Below is a small trained network, with its code and all its weights. Each question gives an input and a class and asks what happens when units are switched off, that is, made to give their printed mean instead of their output.

import numpy as np


def w(rows, s, z=0):
    codes = np.array(rows[::2]) - 128.0
    scale = np.full(codes.shape[1], s)
    scale[-1] = z or s
    return codes * scale


def f(y):
    return y / 2 * (1 + np.tanh(0.7978845608 * (y + 0.044715 * y**3)))


def log_softmax(a):
    a = a - a.max(-1, keepdims=True)
    return a - np.log(np.exp(a).sum(-1, keepdims=True))


def net(x, mask):
    res = np.array(x, float).reshape(1, 8) / 4 @ E
    y = f(res @ A[0][:, :-1].T + A[0][:, -1])
    res = res + np.where(mask, y, B[0][:, -1]) @ B[0][:, :-1]
    return log_softmax(res[-1] @ U[:, :-1].T + U[:, -1])


A, B = {}, {}
E = w([
[38,112,91,98,77,122,134,69,155,172,113,69],'x0',
[131,98,115,132,97,144,131,135,128,129,147,120],'x1',
[127,56,107,125,119,117,64,94,107,38,98,100],'x2',
[125,138,136,121,136,129,133,124,125,122,128,131],'x3',
[107,91,95,62,176,207,81,156,84,163,92,136],'x4',
[121,130,117,150,122,125,110,141,137,133,129,132],'x5',
[77,93,251,70,121,93,150,220,184,97,115,147],'x6',
[110,101,109,69,128,54,104,116,94,151,197,177],'x7',
],0.013)
A[0] = w([
[95,65,149,118,105,79,75,106,142,21,63,99,68],'n1',
[107,135,144,125,136,136,159,138,156,177,136,148,43],'n2',
[82,106,131,100,139,155,101,179,100,145,95,140,135],'n3',
[133,124,204,170,50,15,178,135,180,85,128,104,106],'n4',
[6,101,162,100,77,105,139,120,179,163,92,71,75],'n5',
[147,160,124,171,95,103,158,92,119,116,173,95,86],'n6',
[114,89,156,113,152,135,111,149,128,170,95,129,89],'n7',
[106,163,169,117,103,132,202,171,162,232,135,139,85],'n8',
[62,127,111,134,127,121,132,74,147,157,103,85,84],'n9',
[225,88,185,143,155,124,116,222,127,90,140,165,80],'n10',
[92,92,208,93,94,96,164,217,173,92,90,124,3],'n11',
[114,104,142,101,155,173,99,152,136,142,113,129,132],'n12',
[102,137,170,173,122,175,158,149,141,95,102,84,108],'n13',
[126,136,153,151,106,178,173,160,176,122,46,98,98],'n14',
[74,95,133,71,128,16,114,153,96,146,211,176,90],'n15',
[118,126,147,151,128,154,155,153,145,102,77,75,98],'n16',
[144,154,141,124,105,134,148,163,120,128,166,104,92],'n17',
[104,98,152,69,137,187,89,190,101,178,87,125,112],'n18',
[82,90,173,105,137,107,117,191,160,125,124,130,60],'n19',
],0.012,0.0032)
B[0] = w([
[101,87,160,155,174,172,96,248,74,166,237,76,225],'n1',
[146,99,132,126,139,129,124,167,103,151,187,124,163],'n2',
[126,117,108,120,166,109,156,133,188,117,127,136,188],'n3',
[92,90,63,95,229,120,170,108,209,109,104,152,247],'n4',
[158,221,134,114,64,75,212,147,84,84,126,188,235],'n5',
[92,118,89,100,173,151,145,107,133,128,93,133,187],'n6',
[130,111,96,112,157,146,133,125,122,121,121,122,165],'n7',
[97,75,143,159,161,166,78,224,71,115,204,73,225],'n8',
[169,197,139,134,108,111,175,123,107,97,100,181,189],'n9',
[135,217,137,106,50,78,215,154,85,92,133,171,215],'n10',
[136,157,76,167,128,182,122,47,78,151,95,100,251],'n11',
[94,120,127,134,156,105,154,119,176,140,109,139,174],'n12',
[135,98,163,106,75,105,85,101,154,140,111,119,181],'n13',
[149,84,200,109,84,113,60,111,166,140,107,125,194],'n14',
[154,90,220,120,53,126,59,105,198,148,73,108,229],'n15',
[143,110,163,111,92,103,81,121,171,164,122,139,174],'n16',
[118,138,136,124,142,112,127,141,114,124,139,116,149],'n17',
[84,106,85,121,200,111,171,88,190,94,121,130,214],'n18',
[168,150,74,158,132,150,80,89,92,155,128,138,206],'n19',
],0.015,0.018)
U = w([
[71,94,71,96,242,108,176,120,201,91,112,171,142],'0',
[166,218,151,113,78,73,201,181,53,72,143,215,125],'1',
[165,83,217,101,73,102,33,111,182,158,97,134,164],'2',
[106,99,143,149,187,156,105,254,46,127,234,100,2],'3',
[163,170,20,181,158,199,90,4,37,174,104,117,218],'4',
],0.0099,0.0018)

Each question gives the input, the list of numbers given to net, and the class t.
The units are the neurons (one row each of A and B). Each row of codes is followed by its name. A weight is (code - 128) times the scale printed after its matrix; where a second scale follows, it is the last column's (A, B and U).
mask holds one flag per neuron, in row order. A switched-off neuron (its flag False) gives its mean, the last column of its row in B, instead of its output. The means were averaged over made-up inputs and are rounded, as every weight is.
A unit's drop is (log p(t) with every unit on - log p(t) with that unit switched off) / (log p(t) with every unit on - log p(t) with every unit switched off).
The circuit of an input: a set's keep is (log p(t) with only the set's units on - log p(t) with every unit switched off) / (log p(t) with every unit on - log p(t) with every unit switched off). Starting from the 12 units with the biggest drops (on a tie, the unit counted first), units are removed one at a time, each time the one whose removal leaves the highest keep (on an exact tie, the one counted first), for as long as the keep stays at least 0.8.
units of the circuit, in order: the units of the circuit, biggest drop first
top k neurons: the k neurons with the biggest drops, biggest first
drop of u: that unit's drop, to one decimal
input [3,-5,2,5,1,2,6,6], class 2: units of the circuit, in order	(n15)
input [-7,4,2,8,6,-1,7,7], class 1: top 2 neurons	(n10 n4)
input [-6,-4,3,8,-6,4,-3,-5], class 0: top 3 neurons	(n5 n4 n6)
input [7,-5,4,8,7,4,-4,-3], class 0: top 3 neurons	(n10 n18 n3)
input [7,0,-7,-4,-6,1,7,3], class 1: top 3 neurons	(n5 n1 n18)
input [5,8,-6,0,-1,7,0,0], class 3: top 2 neurons	(n8 n10)
input [-4,4,5,-1,-5,-3,-1,6], class 2: top 3 neurons	(n15 n18 n8)
input [3,-4,-5,-2,5,2,6,-4], class 4: top 2 neurons	(n11 n19)
input [-4,-5,7,4,3,4,7,-1], class 3: top 2 neurons	(n1 n10)
input [-5,-4,7,4,-4,-3,6,-5], class 3: top 2 neurons	(n1 n15)
input [-7,-6,2,0,6,-8,-2,5], class 1: top 2 neurons	(n10 n4)
input [3,-8,-5,7,-2,7,-5,-3], class 3: top 2 neurons	(n11 n5)
input [-6,-7,7,7,7,5,-7,5], class 0: top 4 neurons	(n11 n8 n19 n5)
input [-5,-8,-1,4,5,-8,7,-2], class 4: units of the circuit, in order	(n11)
input [8,-6,-7,4,4,-1,-5,7], class 1: drop of n9	0.7
input [5,-6,-6,0,3,6,6,-4], class 3: drop of n4	0.1
input [0,-4,-8,-1,-7,-1,8,-8], class 2: drop of n16	1.7
